Below are the code and all the weights of a small trained network. Each question names an input and a target symbol and asks about switching units off, where a switched-off unit gives its printed mean instead of its output.

import numpy as np


def w(rows, s, z=0):
    codes = np.array(rows[::2]) - 128.0
    scale = np.full(codes.shape[1], s)
    scale[-1] = z or s
    return codes * scale


def norm(h):
    return h / np.sqrt((h * h).mean(-1, keepdims=True) + 1e-5)


def f(y):
    return np.maximum(y, 0)


def softmax(a):
    e = np.exp(a - a.max(-1, keepdims=True))
    return e / e.sum(-1, keepdims=True)


def log_softmax(a):
    a = a - a.max(-1, keepdims=True)
    return a - np.log(np.exp(a).sum(-1, keepdims=True))


def net(x, mask):
    ids = ['γδηθλμπστφψ'.index(c) for c in x.split()]
    T = len(ids)
    res = E[ids] + P[:T]
    u = 0
    for l in range(2):
        r = norm(res)
        for j in range(2):
            rows = slice(3 * j, 3 * j + 3)
            q, k, v = (r @ M[l][rows].T for M in (Q, K, V))
            z = softmax(np.where(np.tri(T) > 0, q @ k.T / 3**0.5, -1e9)) @ v
            o = O[l][rows]
            res = res + np.where(mask[u + j], z, o[:, -1]) @ o[:, :-1]
        u += 2
        y = f(norm(res) @ A[l][:, :-1].T + A[l][:, -1])
        res = res + np.where(mask[u : u + 4], y, B[l][:, -1]) @ B[l][:, :-1]
        u += 4
    return log_softmax(norm(res)[-1] @ U[:, :-1].T + U[:, -1])


Q, K, V, O, A, B = {}, {}, {}, {}, {}, {}
E = w([
[174,111,191,117],'γ',
[175,107,163,149],'δ',
[124,153,142,210],'η',
[173,115,160,129],'θ',
[146,127,181,179],'λ',
[98,142,23,138],'μ',
[178,135,207,202],'π',
[39,15,85,110],'σ',
[149,114,186,98],'τ',
[150,149,59,218],'φ',
[133,95,41,5],'ψ',
],0.014)
P = w([
[67,119,95,31],'0',
[246,133,145,197],'1',
[226,133,114,192],'2',
[215,122,128,216],'3',
[215,118,111,217],'4',
[218,112,110,220],'5',
[217,102,116,235],'6',
[234,74,128,242],'7',
[228,71,133,243],'8',
[236,69,142,253],'9',
],0.0056)
Q[0] = w([
[153,232,163,62],'L0H0',
[151,176,132,84],'L0H0',
[146,142,133,111],'L0H0',
[78,192,138,131],'L0H1',
[145,7,133,106],'L0H1',
[113,77,157,98],'L0H1',
],0.016)
K[0] = w([
[189,208,92,111],'L0H0',
[124,180,132,106],'L0H0',
[127,154,112,119],'L0H0',
[184,149,105,102],'L0H1',
[69,2,139,182],'L0H1',
[151,33,103,134],'L0H1',
],0.015)
V[0] = w([
[152,250,163,106],'L0H0',
[159,247,160,111],'L0H0',
[235,163,101,152],'L0H0',
[107,245,130,100],'L0H1',
[94,75,32,97],'L0H1',
[92,82,136,86],'L0H1',
],0.014)
O[0] = w([
[129,52,213,48,16],'L0H0',
[131,62,217,61,26],'L0H0',
[161,139,236,145,160],'L0H0',
[176,19,104,166,2],'L0H1',
[164,121,134,10,89],'L0H1',
[94,124,117,103,105],'L0H1',
],0.012,0.0077)
A[0] = w([
[201,197,65,170,138],'L0N0',
[158,148,4,121,79],'L0N1',
[97,85,65,159,59],'L0N2',
[178,58,75,91,8],'L0N3',
],0.014,0.0015)
B[0] = w([
[169,124,251,141,249],'L0N0',
[52,154,188,195,211],'L0N1',
[114,159,23,165,156],'L0N2',
[245,95,160,142,135],'L0N3',
],0.012,0.011)
Q[1] = w([
[94,56,205,139],'L1H0',
[33,103,62,85],'L1H0',
[153,116,111,157],'L1H0',
[13,24,4,13],'L1H1',
[143,79,180,62],'L1H1',
[103,216,135,235],'L1H1',
],0.017)
K[1] = w([
[241,135,122,101],'L1H0',
[145,4,189,126],'L1H0',
[134,117,140,90],'L1H0',
[253,167,219,122],'L1H1',
[122,200,165,177],'L1H1',
[134,44,90,53],'L1H1',
],0.017)
V[1] = w([
[181,240,93,22],'L1H0',
[236,97,74,84],'L1H0',
[112,56,216,73],'L1H0',
[84,48,24,47],'L1H1',
[60,55,122,187],'L1H1',
[251,102,62,174],'L1H1',
],0.015)
O[1] = w([
[121,117,219,237,96],'L1H0',
[230,120,209,106,2],'L1H0',
[139,3,121,98,2],'L1H0',
[201,126,66,243,106],'L1H1',
[155,67,58,91,170],'L1H1',
[209,238,125,95,88],'L1H1',
],0.013,0.0096)
A[1] = w([
[212,190,250,83,130],'L1N0',
[177,82,133,112,7],'L1N1',
[54,150,183,120,79],'L1N2',
[215,58,136,159,159],'L1N3',
],0.019,0.0017)
B[1] = w([
[225,117,91,68,234],'L1N0',
[72,188,74,130,137],'L1N1',
[194,168,107,114,254],'L1N2',
[164,7,78,117,169],'L1N3',
],0.014,0.0078)
U = w([
[76,47,80,149,216],'γ',
[63,158,217,103,101],'δ',
[231,140,69,85,172],'η',
[87,92,195,187,195],'θ',
[80,154,4,99,80],'λ',
[201,167,200,127,71],'μ',
[83,117,102,33,191],'π',
[114,148,121,172,3],'σ',
[179,60,42,190,103],'τ',
[162,135,178,42,192],'φ',
[205,87,179,195,147],'ψ',
],0.017,0.0043)

Each question gives the input, a string of symbols that net reads in full, and the target symbol t.
The units are the heads (3 rows each of Q, K, V and O) and the neurons (one row each of A and B). Each row of codes is followed by its name. A weight is (code - 128) times the scale printed after its matrix; where a second scale follows, it is the last column's (O, A, B and U).
mask holds one flag per unit, layer by layer, with each layer's heads first. A switched-off unit (its flag False) gives its mean, the last column of its rows in O or B, instead of its output. The means were averaged over made-up inputs and are rounded, as every weight is.
A unit's drop is (log p(t) with every unit on - log p(t) with that unit switched off) / (log p(t) with every unit on - log p(t) with every unit switched off).
The circuit of an input: a set's keep is (log p(t) with only the set's units on - log p(t) with every unit switched off) / (log p(t) with every unit on - log p(t) with every unit switched off). Starting from all 12 units, units are removed one at a time, each time the one whose removal leaves the highest keep (on an exact tie, the one counted first), for as long as the keep stays at least 0.8.
units of the circuit, in order: the units of the circuit, biggest drop first
most important unit: the unit with the biggest drop
k most important neurons: the k neurons with the biggest drops, biggest first
heads that matter: for each layer, one digit per head in row order, 1 if its drop is at least 0.15 and else 0, layers parted by /
input γ τ η ψ, target γ: units of the circuit, in order => L0H0, L0H1, L0N0, L1H1
input δ φ λ λ, target δ: most important unit => L1H1
input ψ δ γ φ δ, target ψ: units of the circuit, in order => L0H1, L1H0, L0H0
input ψ η τ, target ψ: heads that matter => 01 / 10
input θ τ λ η λ μ, target θ: 2 most important neurons => L0N0, L0N1
input λ δ δ φ δ μ γ ψ τ, target λ: units of the circuit, in order => L1H0, L0H0, L0N0
input θ δ θ σ τ, target φ: heads that matter => 11 / 00
input λ θ λ θ, target λ: heads that matter => 11 / 10
input λ η ψ η ψ δ η θ, target λ: units of the circuit, in order => L0H1, L1H0, L0H0
input τ τ η η λ ψ, target τ: units of the circuit, in order => L0H1, L0H0, L1H1, L0N0
input τ σ τ γ φ, target τ: units of the circuit, in order => L0H0, L1H1, L0N0
input μ μ γ γ π δ, target μ: 2 most important neurons => L0N3, L0N1
input γ λ γ θ γ ψ η τ ψ, target γ: 2 most important neurons => L0N0, L0N1
input θ η τ, target θ: most important unit => L0H0
input ψ τ τ η, target ψ: units of the circuit, in order => L0H1, L1H0, L0H0
input η θ τ ψ τ, target η: heads that matter => 11 / 00
input γ η γ λ δ δ μ, target γ: units of the circuit, in order => L0H0, L1H1, L0N0, L0H1
input η η θ π, target η: 2 most important neurons => L0N1, L0N0
input λ φ μ δ, target λ: 2 most important neurons => L0N0, L0N2
input τ θ λ λ λ δ η θ, target τ: units of the circuit, in order => L0H0, L1H1, L0H1, L0N0
input λ δ φ θ λ η λ, target λ: 2 most important neurons => L0N0, L0N2
input π τ τ λ λ θ φ λ λ γ, target π: most important unit => L1H1
input η λ π δ π φ η φ μ φ, target η: units of the circuit, in order => L0H1, L0H0, L0N1, L1H0
input δ η γ, target δ: heads that matter => 01 / 11
input σ η η π τ λ γ, target η: 2 most important neurons => L0N2, L1N0
input μ λ γ θ, target μ: 3 most important neurons => L0N3, L0N1, L1N0
input λ μ π, target λ: most important neuron => L0N1
input φ σ η θ θ, target μ: heads that matter => 10 / 10
